Below are the code and all the weights of a small trained network. Each question names an input and a class and asks about switching units off, where a switched-off unit gives its printed mean instead of its output.

import numpy as np


def w(rows, s, z=0):
    codes = np.array(rows[::2]) - 128.0
    scale = np.full(codes.shape[1], s)
    scale[-1] = z or s
    return codes * scale


def norm(h):
    return h / np.sqrt((h * h).mean(-1, keepdims=True) + 1e-5)


def f(y):
    return y / 2 * (1 + np.tanh(0.7978845608 * (y + 0.044715 * y**3)))


def log_softmax(a):
    a = a - a.max(-1, keepdims=True)
    return a - np.log(np.exp(a).sum(-1, keepdims=True))


def net(x, mask):
    res = np.array(x, float).reshape(1, 5) / 4 @ E
    u = 0
    for l in range(4):
        y = f(norm(res) @ A[l][:, :-1].T + A[l][:, -1])
        res = res + np.where(mask[u : u + 4], y, B[l][:, -1]) @ B[l][:, :-1]
        u += 4
    return log_softmax(norm(res)[-1] @ U[:, :-1].T + U[:, -1])


A, B = {}, {}
E = w([
[71,95,86,131,86,57,209,175,114],'x0',
[81,107,86,132,128,235,127,161,99],'x1',
[245,92,74,171,189,200,233,106,190],'x2',
[174,195,86,20,150,95,146,126,34],'x3',
[182,47,66,152,162,127,64,4,86],'x4',
],0.0039)
A[0] = w([
[78,108,163,228,111,148,145,234,249,85],'0.n1',
[148,131,253,120,17,129,65,88,86,2],'0.n2',
[52,96,132,158,86,217,70,168,194,61],'0.n3',
[81,187,172,109,75,57,123,137,134,37],'0.n4',
],0.0044,0.0014)
B[0] = w([
[78,63,168,129,199,224,254,180,190,251],'0.n1',
[63,159,126,136,108,84,151,184,181,162],'0.n2',
[186,91,92,121,24,119,159,47,76,201],'0.n3',
[159,184,184,90,156,83,98,143,18,161],'0.n4',
],0.0047,0.0032)
A[1] = w([
[24,42,110,230,64,107,44,105,118,3],'1.n1',
[3,58,122,147,68,96,108,103,136,76],'1.n2',
[242,92,129,212,176,154,82,3,172,82],'1.n3',
[105,140,168,118,68,66,109,215,83,112],'1.n4',
],0.0042,0.0017)
B[1] = w([
[248,107,104,134,153,222,157,115,50,177],'1.n1',
[240,174,133,191,149,154,123,73,125,170],'1.n2',
[167,193,90,65,150,109,22,111,35,252],'1.n3',
[114,103,134,118,152,56,3,103,138,169],'1.n4',
],0.006,0.0037)
A[2] = w([
[62,108,150,47,187,36,117,167,133,136],'2.n1',
[172,183,83,104,120,165,215,255,153,175],'2.n2',
[95,67,109,116,129,147,125,97,146,4],'2.n3',
[228,65,95,219,81,197,48,36,123,134],'2.n4',
],0.004,0.0039)
B[2] = w([
[125,189,74,131,87,185,111,66,205,162],'2.n1',
[130,116,137,152,61,253,179,156,138,184],'2.n2',
[130,61,110,158,198,116,50,196,134,98],'2.n3',
[131,179,93,33,191,97,164,109,20,252],'2.n4',
],0.0056,0.0045)
A[3] = w([
[145,79,108,166,145,215,201,230,153,182],'3.n1',
[82,122,107,97,88,95,136,59,183,2],'3.n2',
[164,113,3,117,99,65,126,71,132,96],'3.n3',
[88,197,145,127,199,79,46,179,137,132],'3.n4',
],0.0056,0.0032)
B[3] = w([
[156,3,228,165,67,176,129,112,179,253],'3.n1',
[108,95,90,141,197,145,83,180,79,107],'3.n2',
[211,80,62,169,212,227,191,142,105,198],'3.n3',
[67,171,137,117,55,78,140,173,219,181],'3.n4',
],0.0064,0.0048)
U = w([
[225,132,42,71,208,183,98,45,32,250],'0',
[125,1,197,197,131,224,255,191,205,147],'1',
[47,214,182,56,64,22,30,149,220,23],'2',
],0.007,0.0012)

Each question gives the input, the list of numbers given to net, and the class t.
The units are the neurons (one row each of A and B). Each row of codes is followed by its name. A weight is (code - 128) times the scale printed after its matrix; where a second scale follows, it is the last column's (A, B and U).
mask holds one flag per neuron, layer by layer. A switched-off neuron (its flag False) gives its mean, the last column of its row in B, instead of its output. The means were averaged over made-up inputs and are rounded, as every weight is.
A unit's drop is (log p(t) with every unit on - log p(t) with that unit switched off) / (log p(t) with every unit on - log p(t) with every unit switched off).
The circuit of an input: a set's keep is (log p(t) with only the set's units on - log p(t) with every unit switched off) / (log p(t) with every unit on - log p(t) with every unit switched off). Starting from the 12 units with the biggest drops (on a tie, the unit counted first), units are removed one at a time, each time the one whose removal leaves the highest keep (on an exact tie, the one counted first), for as long as the keep stays at least 0.8.
circuit, biggest first: the units of the circuit, biggest drop first
top k neurons: the k neurons with the biggest drops, biggest first
k most important neurons of layer l: the k neurons of layer l with the biggest drops, biggest first
drop when u is switched off: that unit's drop, to one decimal
input [3,-1,-8,-6,5], class 0: circuit, biggest first	(1.n1)
input [6,8,2,8,5], class 1: circuit, biggest first	(1.n3 2.n4 3.n1)
input [-2,-5,-8,1,6], class 2: top 3 neurons	(3.n4 0.n3 0.n2)
input [7,8,-2,8,-2], class 2: 2 most important neurons of layer 1	(1.n1 1.n4)
input [3,7,1,8,4], class 1: top 3 neurons	(1.n3 2.n4 1.n4)
input [-3,-4,-4,0,4], class 2: circuit, biggest first	(3.n4 0.n2)
input [3,-6,-1,-2,1], class 2: top 2 neurons	(0.n4 0.n3)
input [5,-2,2,-3,3], class 0: top 2 neurons	(2.n4 0.n2)
input [2,-5,-7,-4,4], class 0: top 2 neurons	(1.n1 1.n2)
input [2,-2,8,8,-1], class 1: 2 most important neurons of layer 2	(2.n2 2.n4)
input [1,4,0,5,-7], class 2: top 2 neurons	(1.n4 0.n1)
input [-7,5,-7,8,5], class 2: drop when 3.n4 is switched off	0.2
input [-4,5,7,-6,4], class 0: drop when 1.n3 is switched off	0.2
input [-2,5,1,4,0], class 1: top neuron	(1.n3)
